Below is a small trained network, with its code and all its weights. Each question gives an input and a class and asks what happens when units are switched off, that is, made to give their printed mean instead of their output.

import numpy as np


def w(rows, s, z=0):
    codes = np.array(rows[::2]) - 128.0
    scale = np.full(codes.shape[1], s)
    scale[-1] = z or s
    return codes * scale


def f(y):
    return np.maximum(y, 0)


def log_softmax(a):
    a = a - a.max(-1, keepdims=True)
    return a - np.log(np.exp(a).sum(-1, keepdims=True))


def net(x, mask):
    res = np.array(x, float).reshape(1, 3) / 4 @ E
    y = f(res @ A[0][:, :-1].T + A[0][:, -1])
    res = res + np.where(mask, y, B[0][:, -1]) @ B[0][:, :-1]
    return log_softmax(res[-1] @ U[:, :-1].T + U[:, -1])


A, B = {}, {}
E = w([
[83,214,151,195,108,72,161,123,104,145],'x0',
[171,186,116,120,236,88,6,170,181,197],'x1',
[213,156,149,203,53,163,46,126,235,164],'x2',
],0.014)
A[0] = w([
[192,168,158,162,63,162,113,92,206,111,65],'neuron 0',
[119,70,100,173,62,137,176,47,121,102,88],'neuron 1',
[127,122,34,126,116,165,109,140,164,64,247],'neuron 2',
[89,135,165,161,115,110,139,127,149,140,159],'neuron 3',
[155,37,73,117,141,150,111,125,171,94,47],'neuron 4',
[85,247,156,202,103,71,151,128,130,98,51],'neuron 5',
],0.011)
B[0] = w([
[113,159,108,64,164,65,203,109,109,144,221],'neuron 0',
[155,130,77,177,176,62,86,119,144,175,247],'neuron 1',
[114,84,185,135,138,167,143,186,126,163,216],'neuron 2',
[124,124,169,158,108,163,153,128,124,140,180],'neuron 3',
[177,5,99,122,70,102,97,145,121,86,179],'neuron 4',
[208,84,158,116,78,101,120,76,129,116,223],'neuron 5',
],0.017,0.016)
U = w([
[175,66,152,98,43,131,99,134,140,108,98],'0',
[84,122,84,42,171,99,202,122,87,111,113],'1',
[179,152,72,168,201,107,10,144,226,185,109],'2',
[96,135,220,181,99,191,140,177,147,182,252],'3',
[96,170,108,144,70,169,103,168,159,68,73],'4',
],0.013,0.011)

Each question gives the input, the list of numbers given to net, and the class t.
The units are the neurons (one row each of A and B). Each row of codes is followed by its name. A weight is (code - 128) times the scale printed after its matrix; where a second scale follows, it is the last column's (A, B and U).
mask holds one flag per neuron, in row order. A switched-off neuron (its flag False) gives its mean, the last column of its row in B, instead of its output. The means were averaged over made-up inputs and are rounded, as every weight is.
A unit's drop is (log p(t) with every unit on - log p(t) with that unit switched off) / (log p(t) with every unit on - log p(t) with every unit switched off).
The circuit of an input: a set's keep is (log p(t) with only the set's units on - log p(t) with every unit switched off) / (log p(t) with every unit on - log p(t) with every unit switched off). Starting from all 6 units, units are removed one at a time, each time the one whose removal leaves the highest keep (on an exact tie, the one counted first), for as long as the keep stays at least 0.8.
circuit, biggest first: the units of the circuit, biggest drop first
unit that matters most: the unit with the biggest drop
top k neurons: the k neurons with the biggest drops, biggest first
drop of u: that unit's drop, to one decimal
input [6,4,6], class 0: top 2 neurons -> neuron 5; neuron 1
input [-1,1,3], class 3: unit that matters most -> neuron 1
input [-6,-8,-7], class 2: top 3 neurons -> neuron 1; neuron 0; neuron 5
input [5,6,7], class 1: top 2 neurons -> neuron 0; neuron 1
input [-1,1,-3], class 3: circuit, biggest first -> neuron 0; neuron 1; neuron 5
input [-3,-1,2], class 3: circuit, biggest first -> neuron 5; neuron 2
input [-7,6,-7], class 0: circuit, biggest first -> neuron 1; neuron 0
input [3,-2,0], class 3: top 3 neurons -> neuron 4; neuron 0; neuron 3
input [-5,-7,-5], class 2: top 2 neurons -> neuron 1; neuron 0
input [-8,7,-6], class 0: top 3 neurons -> neuron 1; neuron 4; neuron 0
input [-5,-5,-4], class 0: top 3 neurons -> neuron 0; neuron 4; neuron 2
input [3,-3,-2], class 3: circuit, biggest first -> neuron 0; neuron 4
input [-8,-6,-8], class 0: top 2 neurons -> neuron 4; neuron 0
input [-5,7,-7], class 1: circuit, biggest first -> neuron 1
input [1,5,6], class 1: circuit, biggest first -> neuron 0; neuron 1
input [8,8,5], class 0: circuit, biggest first -> neuron 5; neuron 1
input [-2,1,1], class 3: top 2 neurons -> neuron 1; neuron 5
input [7,3,1], class 0: top 2 neurons -> neuron 5; neuron 1
input [7,-1,0], class 0: drop of neuron 5 -> 3.7
input [5,-4,-4], class 0: circuit, biggest first -> neuron 0
